Below are the code and all the weights of a small trained network. Each question names an input and a class and asks about switching units off, where a switched-off unit gives its printed mean instead of its output.

import numpy as np


def w(rows, s, z=0):
    codes = np.array(rows[::2]) - 128.0
    scale = np.full(codes.shape[1], s)
    scale[-1] = z or s
    return codes * scale


def f(y):
    return np.maximum(y, 0)


def log_softmax(a):
    a = a - a.max(-1, keepdims=True)
    return a - np.log(np.exp(a).sum(-1, keepdims=True))


def net(x, mask):
    res = np.array(x, float).reshape(1, 5) / 4 @ E
    y = f(res @ A[0][:, :-1].T + A[0][:, -1])
    res = res + np.where(mask, y, B[0][:, -1]) @ B[0][:, :-1]
    return log_softmax(res[-1] @ U[:, :-1].T + U[:, -1])


A, B = {}, {}
E = w([
[132,97,77,50,185,30],'x0',
[119,115,207,199,163,37],'x1',
[166,250,142,103,117,94],'x2',
[236,101,144,134,173,158],'x3',
[178,109,46,194,51,62],'x4',
],0.011)
A[0] = w([
[102,47,124,133,135,157,32],'N1',
[138,135,140,169,77,145,74],'N2',
[126,38,115,134,158,146,121],'N3',
[143,128,151,115,171,152,132],'N4',
[40,152,131,131,104,97,50],'N5',
[209,65,129,150,165,157,82],'N6',
[129,122,179,191,162,56,94],'N7',
[198,104,50,197,40,74,22],'N8',
[150,208,124,115,116,93,92],'N9',
[118,100,104,88,170,111,87],'N10',
[248,128,138,125,170,150,19],'N11',
[82,139,193,75,180,163,70],'N12',
[28,94,104,133,111,124,89],'N13',
[118,131,174,97,155,152,30],'N14',
[109,135,138,112,161,149,88],'N15',
[119,123,163,147,145,100,55],'N16',
[149,129,77,57,102,182,52],'N17',
[43,160,99,121,83,116,34],'N18',
[134,117,106,91,174,95,75],'N19',
[132,104,113,86,160,86,75],'N20',
[85,60,113,145,134,145,83],'N21',
[128,135,191,180,103,212,56],'N22',
[123,126,161,157,144,100,43],'N23',
[132,110,121,88,128,93,67],'N24',
[111,152,47,112,127,168,54],'N25',
[145,130,155,168,102,167,47],'N26',
[165,186,142,116,137,118,217],'N27',
[170,231,136,92,135,106,6],'N28',
[137,111,117,95,143,90,67],'N29',
[129,123,115,112,156,112,51],'N30',
[108,119,198,150,142,81,31],'N31',
[85,137,196,74,191,166,37],'N32',
[107,142,160,170,84,164,56],'N33',
[130,135,74,60,92,184,65],'N34',
[128,122,111,100,151,98,77],'N35',
[127,109,92,77,165,75,108],'N36',
],0.017,0.012)
B[0] = w([
[157,163,179,207,27,60,167],'N1',
[142,184,78,132,147,150,165],'N2',
[97,151,189,168,19,114,203],'N3',
[116,104,100,75,109,112,169],'N4',
[112,128,182,66,207,98,171],'N5',
[64,156,210,37,169,90,202],'N6',
[221,16,138,159,160,194,202],'N7',
[123,92,9,57,91,55,250],'N8',
[108,134,178,158,60,112,176],'N9',
[123,172,101,167,134,168,172],'N10',
[95,155,208,36,223,83,188],'N11',
[137,91,30,83,86,66,200],'N12',
[86,148,197,86,132,103,193],'N13',
[147,124,92,105,122,68,153],'N14',
[135,116,95,115,119,100,152],'N15',
[176,93,132,147,145,136,147],'N16',
[213,46,150,185,168,151,194],'N17',
[101,163,198,37,209,85,177],'N18',
[108,185,98,164,150,167,170],'N19',
[122,183,97,165,154,167,173],'N20',
[124,156,161,152,52,111,179],'N21',
[116,209,69,184,178,176,200],'N22',
[198,94,136,149,156,137,146],'N23',
[117,173,102,152,164,140,153],'N24',
[186,57,136,151,169,143,177],'N25',
[126,184,108,153,160,151,159],'N26',
[54,114,161,145,58,148,205],'N27',
[139,163,188,201,17,66,171],'N28',
[118,168,108,140,149,161,158],'N29',
[152,169,105,122,139,133,138],'N30',
[214,68,140,162,159,160,164],'N31',
[147,106,53,96,99,65,196],'N32',
[133,199,93,160,167,177,169],'N33',
[216,48,164,179,170,157,201],'N34',
[137,178,110,136,141,162,155],'N35',
[112,203,91,168,159,207,199],'N36',
],0.011,0.018)
U = w([
[150,88,11,66,90,51,113],'0',
[137,217,76,165,162,175,116],'1',
[202,10,166,162,160,146,112],'2',
[137,155,204,163,20,75,93],'3',
[122,148,216,21,200,76,154],'4',
[33,40,110,80,55,222,254],'5',
[44,52,120,106,127,177,100],'6',
],0.011,0.025)

Each question gives the input, the list of numbers given to net, and the class t.
The units are the neurons (one row each of A and B). Each row of codes is followed by its name. A weight is (code - 128) times the scale printed after its matrix; where a second scale follows, it is the last column's (A, B and U).
mask holds one flag per neuron, in row order. A switched-off neuron (its flag False) gives its mean, the last column of its row in B, instead of its output. The means were averaged over made-up inputs and are rounded, as every weight is.
A unit's drop is (log p(t) with every unit on - log p(t) with that unit switched off) / (log p(t) with every unit on - log p(t) with every unit switched off).
The circuit of an input: a set's keep is (log p(t) with only the set's units on - log p(t) with every unit switched off) / (log p(t) with every unit on - log p(t) with every unit switched off). Starting from the 12 units with the biggest drops (on a tie, the unit counted first), units are removed one at a time, each time the one whose removal leaves the highest keep (on an exact tie, the one counted first), for as long as the keep stays at least 0.8.
circuit, biggest first: the units of the circuit, biggest drop first
unit that matters most: the unit with the biggest drop
k most important neurons: the k neurons with the biggest drops, biggest first
drop of u: that unit's drop, to one decimal
input [-1,5,4,2,1], class 2: circuit, biggest first -> [N7]
input [5,-7,-2,3,-2], class 2: 2 most important neurons -> [N17, N34]
input [1,-8,-1,8,-7], class 2: 3 most important neurons -> [N17, N34, N8]
input [-7,-6,-1,8,-5], class 4: 2 most important neurons -> [N11, N6]
input [7,5,8,-3,-1], class 3: 4 most important neurons -> [N28, N9, N27, N22]
input [-6,3,-5,-7,-5], class 4: 2 most important neurons -> [N13, N5]
input [-6,5,-6,7,1], class 4: 3 most important neurons -> [N6, N11, N36]
input [-5,-8,2,-2,7], class 2: 4 most important neurons -> [N34, N17, N25, N12]
input [-7,1,-7,-5,4], class 1: 2 most important neurons -> [N22, N33]
input [-5,4,-4,-6,-4], class 4: 2 most important neurons -> [N5, N13]
input [-1,1,5,-3,-6], class 0: 2 most important neurons -> [N12, N32]
input [-6,6,0,-2,2], class 1: 3 most important neurons -> [N22, N33, N34]
input [1,-6,8,8,1], class 3: 2 most important neurons -> [N28, N27]
input [1,-2,-5,7,4], class 4: most important neuron -> [N6]
input [-1,-3,-2,-7,-6], class 4: 2 most important neurons -> [N8, N18]
input [-4,7,3,2,-7], class 0: drop of N33 -> 0.0
input [-2,5,3,5,0], class 2: drop of N13 -> 0.5
input [-5,5,-7,-8,6], class 4: drop of N13 -> 0.5
input [6,-2,-7,-7,-3], class 3: drop of N1 -> 0.6
input [1,-4,7,7,5], class 3: unit that matters most -> N28
